Here is a tiny trained network, its code and every weight. The questions are about switching its units off for an input and a target symbol, where a switched-off unit gives its printed mean instead of its output.

import numpy as np


def w(rows, s, z=0):
    codes = np.array(rows[::2]) - 128.0
    scale = np.full(codes.shape[1], s)
    scale[-1] = z or s
    return codes * scale


def norm(h):
    return h / np.sqrt((h * h).mean(-1, keepdims=True) + 1e-5)


def f(y):
    return y / 2 * (1 + np.tanh(0.7978845608 * (y + 0.044715 * y**3)))


def softmax(a):
    e = np.exp(a - a.max(-1, keepdims=True))
    return e / e.sum(-1, keepdims=True)


def log_softmax(a):
    a = a - a.max(-1, keepdims=True)
    return a - np.log(np.exp(a).sum(-1, keepdims=True))


def net(x, mask):
    ids = ['ΞΠΣετω'.index(c) for c in x.split()]
    T = len(ids)
    res = E[ids] + P[:T]
    u = 0
    for l in range(3):
        q, k, v = (norm(res) @ M[l].T for M in (Q, K, V))
        z = softmax(np.where(np.tri(T) > 0, q @ k.T / 4**0.5, -1e9)) @ v
        res = res + np.where(mask[u], z, O[l][:, -1]) @ O[l][:, :-1]
        u += 1
        y = f(norm(res) @ A[l][:, :-1].T + A[l][:, -1])
        res = res + np.where(mask[u : u + 4], y, B[l][:, -1]) @ B[l][:, :-1]
        u += 4
    return log_softmax(norm(res)[-1] @ U[:, :-1].T + U[:, -1])


Q, K, V, O, A, B = {}, {}, {}, {}, {}, {}
E = w([
[56,211,155],'Ξ',
[114,44,58],'Π',
[195,174,120],'Σ',
[91,144,66],'ε',
[184,118,205],'τ',
[232,1,179],'ω',
],0.023)
P = w([
[120,83,131],'0',
[123,86,137],'1',
[190,252,91],'2',
[123,113,149],'3',
[123,88,147],'4',
[179,48,34],'5',
],0.016)
Q[0] = w([
[10,2,154],'0.h1',
[143,12,51],'0.h1',
[155,109,100],'0.h1',
[150,47,152],'0.h1',
],0.01)
K[0] = w([
[43,47,115],'0.h1',
[122,132,2],'0.h1',
[141,139,89],'0.h1',
[148,40,130],'0.h1',
],0.0094)
V[0] = w([
[70,252,179],'0.h1',
[252,110,95],'0.h1',
[162,130,122],'0.h1',
[164,105,114],'0.h1',
],0.0037)
O[0] = w([
[226,88,42,205],'0.h1',
[127,65,253,3],'0.h1',
[128,95,184,94],'0.h1',
[117,116,181,89],'0.h1',
],0.0042,0.00029)
A[0] = w([
[69,232,182,59],'0.n1',
[5,101,162,146],'0.n2',
[167,51,84,79],'0.n3',
[91,82,75,2],'0.n4',
],0.025,0.0021)
B[0] = w([
[214,199,162,252],'0.n1',
[250,87,36,220],'0.n2',
[169,212,172,208],'0.n3',
[79,93,56,183],'0.n4',
],0.023,0.013)
Q[1] = w([
[120,36,232],'1.h1',
[20,185,173],'1.h1',
[151,135,174],'1.h1',
[254,194,178],'1.h1',
],0.021)
K[1] = w([
[104,101,253],'1.h1',
[41,144,126],'1.h1',
[143,147,156],'1.h1',
[229,202,125],'1.h1',
],0.028)
V[1] = w([
[150,93,112],'1.h1',
[2,183,143],'1.h1',
[132,129,129],'1.h1',
[165,127,129],'1.h1',
],0.02)
O[1] = w([
[128,135,166,145],'1.h1',
[251,58,132,2],'1.h1',
[122,130,124,132],'1.h1',
[86,150,111,169],'1.h1',
],0.019,0.02)
A[1] = w([
[147,79,106,113],'1.n1',
[54,106,171,253],'1.n2',
[74,2,90,87],'1.n3',
[53,96,103,116],'1.n4',
],0.035,0.0052)
B[1] = w([
[76,161,98,134],'1.n1',
[186,50,105,255],'1.n2',
[125,32,2,152],'1.n3',
[91,98,144,231],'1.n4',
],0.037,0.0083)
Q[2] = w([
[145,125,89],'2.h1',
[80,70,198],'2.h1',
[106,252,89],'2.h1',
[70,160,165],'2.h1',
],0.025)
K[2] = w([
[132,35,130],'2.h1',
[190,241,86],'2.h1',
[5,96,81],'2.h1',
[101,208,58],'2.h1',
],0.021)
V[2] = w([
[203,205,26],'2.h1',
[31,112,178],'2.h1',
[116,73,118],'2.h1',
[3,154,46],'2.h1',
],0.0054)
O[2] = w([
[182,23,151,208],'2.h1',
[111,195,82,111],'2.h1',
[89,155,101,137],'2.h1',
[125,142,2,252],'2.h1',
],0.0079,0.0027)
A[2] = w([
[63,68,63,4],'2.n1',
[149,162,6,181],'2.n2',
[148,81,187,17],'2.n3',
[172,181,137,141],'2.n4',
],0.022,0.0019)
B[2] = w([
[6,102,206,205],'2.n1',
[249,246,115,252],'2.n2',
[105,208,180,149],'2.n3',
[126,144,77,195],'2.n4',
],0.022,0.015)
U = w([
[218,158,90,194],'Ξ',
[74,215,133,25],'Π',
[98,117,176,230],'Σ',
[126,99,29,56],'ε',
[195,75,145,171],'τ',
[169,153,246,1],'ω',
],0.012,0.0033)

Each question gives the input, a string of symbols that net reads in full, and the target symbol t.
The units are the heads (4 rows each of Q, K, V and O) and the neurons (one row each of A and B). Each row of codes is followed by its name. A weight is (code - 128) times the scale printed after its matrix; where a second scale follows, it is the last column's (O, A, B and U).
mask holds one flag per unit, layer by layer, with each layer's heads first. A switched-off unit (its flag False) gives its mean, the last column of its rows in O or B, instead of its output. The means were averaged over made-up inputs and are rounded, as every weight is.
A unit's drop is (log p(t) with every unit on - log p(t) with that unit switched off) / (log p(t) with every unit on - log p(t) with every unit switched off).
The circuit of an input: a set's keep is (log p(t) with only the set's units on - log p(t) with every unit switched off) / (log p(t) with every unit on - log p(t) with every unit switched off). Starting from the 12 units with the biggest drops (on a tie, the unit counted first), units are removed one at a time, each time the one whose removal leaves the highest keep (on an exact tie, the one counted first), for as long as the keep stays at least 0.8.
units of the circuit, in order: the units of the circuit, biggest drop first
k most important neurons: the k neurons with the biggest drops, biggest first
k most important neurons of layer l: the k neurons of layer l with the biggest drops, biggest first
drop of u: that unit's drop, to one decimal
input ε Π ω τ, target τ: 3 most important neurons of layer 0 => [0.n1, 0.n2, 0.n3]
input Π Ξ τ ε ε, target ε: units of the circuit, in order => [0.n1, 0.n4]
input Ξ ε τ ε Ξ ε, target Π: units of the circuit, in order => [0.n2]
input Ξ τ Ξ Ξ τ Ξ, target ε: 2 most important neurons of layer 0 => [0.n1, 0.n4]
input Ξ Ξ Ξ Π, target Π: units of the circuit, in order => [0.n3, 0.n1, 0.n4, 2.n1]
input Ξ Ξ ε Ξ ε, target ε: units of the circuit, in order => [0.n4, 0.n1]
input ω τ Π Π Ξ Π, target Π: units of the circuit, in order => [0.n3, 0.n1, 0.n2]
input Ξ Σ Ξ Ξ Ξ Ξ, target ε: 2 most important neurons => [0.n1, 0.n3]
input ε Ξ Π Ξ Σ ε, target Π: 4 most important neurons => [0.n3, 1.n2, 0.n1, 1.n4]
input ε ε Ξ Π ω, target ω: 2 most important neurons => [0.n2, 0.n3]
input ε Ξ ε ω, target ω: 4 most important neurons => [0.n2, 0.n3, 0.n1, 1.n2]
input Π Π Ξ ε τ Π, target Σ: 2 most important neurons => [0.n1, 0.n2]
input Σ ε Π Ξ Ξ Ξ, target Σ: 4 most important neurons => [0.n3, 1.n4, 0.n1, 0.n2]
input Ξ ε Π Σ, target Σ: drop of 0.n1 => 1.0
input ω Π ω τ, target τ: drop of 0.n2 => 0.6
input Σ Ξ Ξ Σ ω Ξ, target Σ: drop of 1.n4 => 0.7
